Below are the code and all the weights of a small trained network. Each question names an input and a class and asks about switching units off, where a switched-off unit gives its printed mean instead of its output.

import numpy as np


def w(rows, s, z=0):
    codes = np.array(rows[::2]) - 128.0
    scale = np.full(codes.shape[1], s)
    scale[-1] = z or s
    return codes * scale


def norm(h):
    return h / np.sqrt((h * h).mean(-1, keepdims=True) + 1e-5)


def f(y):
    return np.maximum(y, 0)


def log_softmax(a):
    a = a - a.max(-1, keepdims=True)
    return a - np.log(np.exp(a).sum(-1, keepdims=True))


def net(x, mask):
    res = np.array(x, float).reshape(1, 2) / 4 @ E
    u = 0
    for l in range(2):
        y = f(norm(res) @ A[l][:, :-1].T + A[l][:, -1])
        res = res + np.where(mask[u : u + 7], y, B[l][:, -1]) @ B[l][:, :-1]
        u += 7
    return log_softmax(norm(res)[-1] @ U[:, :-1].T + U[:, -1])


A, B = {}, {}
E = w([
[160,209,101,110,1,74,143,216,191],'x0',
[72,87,13,185,188,61,94,175,105],'x1',
],0.0024)
A[0] = w([
[116,95,117,103,145,146,150,115,60,123],'L0N0',
[109,57,191,148,48,132,97,59,254,143],'L0N1',
[39,161,131,149,176,91,58,150,136,198],'L0N2',
[92,79,137,141,133,167,137,157,103,129],'L0N3',
[158,68,213,175,97,142,219,98,134,2],'L0N4',
[127,40,232,177,150,108,151,81,117,175],'L0N5',
[100,245,109,153,64,153,210,129,150,185],'L0N6',
],0.0033,0.0015)
B[0] = w([
[116,83,132,111,109,25,165,151,171,194],'L0N0',
[175,209,88,164,184,106,121,135,67,205],'L0N1',
[153,163,175,110,70,192,195,130,63,241],'L0N2',
[134,153,170,163,107,127,63,162,144,177],'L0N3',
[83,156,151,175,120,203,253,117,141,187],'L0N4',
[182,124,106,95,78,105,105,112,113,254],'L0N5',
[160,52,171,148,133,102,94,91,124,252],'L0N6',
],0.004,0.0027)
A[1] = w([
[189,97,156,193,139,113,173,94,114,213],'L1N0',
[44,67,175,129,238,159,122,62,111,149],'L1N1',
[54,118,19,168,176,99,119,169,124,2],'L1N2',
[167,100,138,69,178,173,119,69,136,127],'L1N3',
[110,197,155,70,105,116,135,197,140,69],'L1N4',
[97,176,187,167,58,133,160,152,253,90],'L1N5',
[139,142,95,88,166,158,81,133,147,57],'L1N6',
],0.0041,0.00094)
B[1] = w([
[25,109,51,109,104,133,166,150,75,253],'L1N0',
[202,171,104,137,86,90,80,188,207,219],'L1N1',
[161,201,252,97,154,214,185,2,138,208],'L1N2',
[151,132,152,183,176,81,72,140,172,198],'L1N3',
[82,59,77,146,187,130,89,110,113,167],'L1N4',
[147,129,132,150,222,145,100,103,150,193],'L1N5',
[132,134,138,43,147,129,147,96,189,128],'L1N6',
],0.0049,0.0037)
U = w([
[178,255,191,163,160,201,195,19,112,188],'0',
[219,100,88,188,130,23,31,152,217,202],'1',
[18,62,36,131,50,107,180,136,18,199],'2',
[81,75,160,25,139,152,146,185,174,22],'3',
[59,89,140,43,122,173,112,157,185,31],'4',
[57,96,142,55,106,179,107,159,183,18],'5',
[67,80,161,90,110,182,101,166,164,1],'6',
],0.0078,0.0041)

Each question gives the input, the list of numbers given to net, and the class t.
The units are the neurons (one row each of A and B). Each row of codes is followed by its name. A weight is (code - 128) times the scale printed after its matrix; where a second scale follows, it is the last column's (A, B and U).
mask holds one flag per neuron, layer by layer. A switched-off neuron (its flag False) gives its mean, the last column of its row in B, instead of its output. The means were averaged over made-up inputs and are rounded, as every weight is.
A unit's drop is (log p(t) with every unit on - log p(t) with that unit switched off) / (log p(t) with every unit on - log p(t) with every unit switched off).
The circuit of an input: a set's keep is (log p(t) with only the set's units on - log p(t) with every unit switched off) / (log p(t) with every unit on - log p(t) with every unit switched off). Starting from the 12 units with the biggest drops (on a tie, the unit counted first), units are removed one at a time, each time the one whose removal leaves the highest keep (on an exact tie, the one counted first), for as long as the keep stays at least 0.8.
circuit, biggest first: the units of the circuit, biggest drop first
k most important neurons: the k neurons with the biggest drops, biggest first
top k neurons in layer l: the k neurons of layer l with the biggest drops, biggest first
input [-4,2], class 1: circuit, biggest first	[L1N1]
input [-3,0], class 2: top 2 neurons in layer 0	[L0N5 L0N0]
input [6,-4], class 1: 2 most important neurons	[L1N2 L0N2]
input [3,1], class 2: 4 most important neurons	[L0N6 L1N1 L1N3 L0N3]
input [-3,-1], class 2: top 3 neurons in layer 0	[L0N5 L0N0 L0N6]
input [-7,8], class 0: top 2 neurons in layer 0	[L0N6 L0N2]
input [6,7], class 0: top 2 neurons in layer 1	[L1N2 L1N0]
input [1,-3], class 2: circuit, biggest first	[L1N0 L1N2 L0N6]
input [3,0], class 2: 2 most important neurons	[L0N6 L1N1]
input [-1,-2], class 2: circuit, biggest first	[L1N2 L1N0]
input [8,-5], class 1: circuit, biggest first	[L1N2 L1N4 L1N5]
input [-8,-6], class 1: 2 most important neurons	[L1N1 L1N3]
input [-4,-3], class 1: top 2 neurons in layer 1	[L1N3 L1N2]
input [-8,6], class 1: most important neuron	[L1N1]
input [6,6], class 0: circuit, biggest first	[L1N2 L0N5]
input [-2,4], class 0: 2 most important neurons	[L0N6 L1N2]
input [0,3], class 2: top 2 neurons in layer 0	[L0N2 L0N1]
input [-2,0], class 2: top 2 neurons in layer 1	[L1N1 L1N2]
input [5,6], class 0: 2 most important neurons	[L1N2 L1N0]
input [-7,5], class 1: circuit, biggest first	[L1N1]
input [-1,2], class 2: 2 most important neurons	[L0N2 L1N2]
input [-3,1], class 2: 2 most important neurons	[L0N5 L0N0]
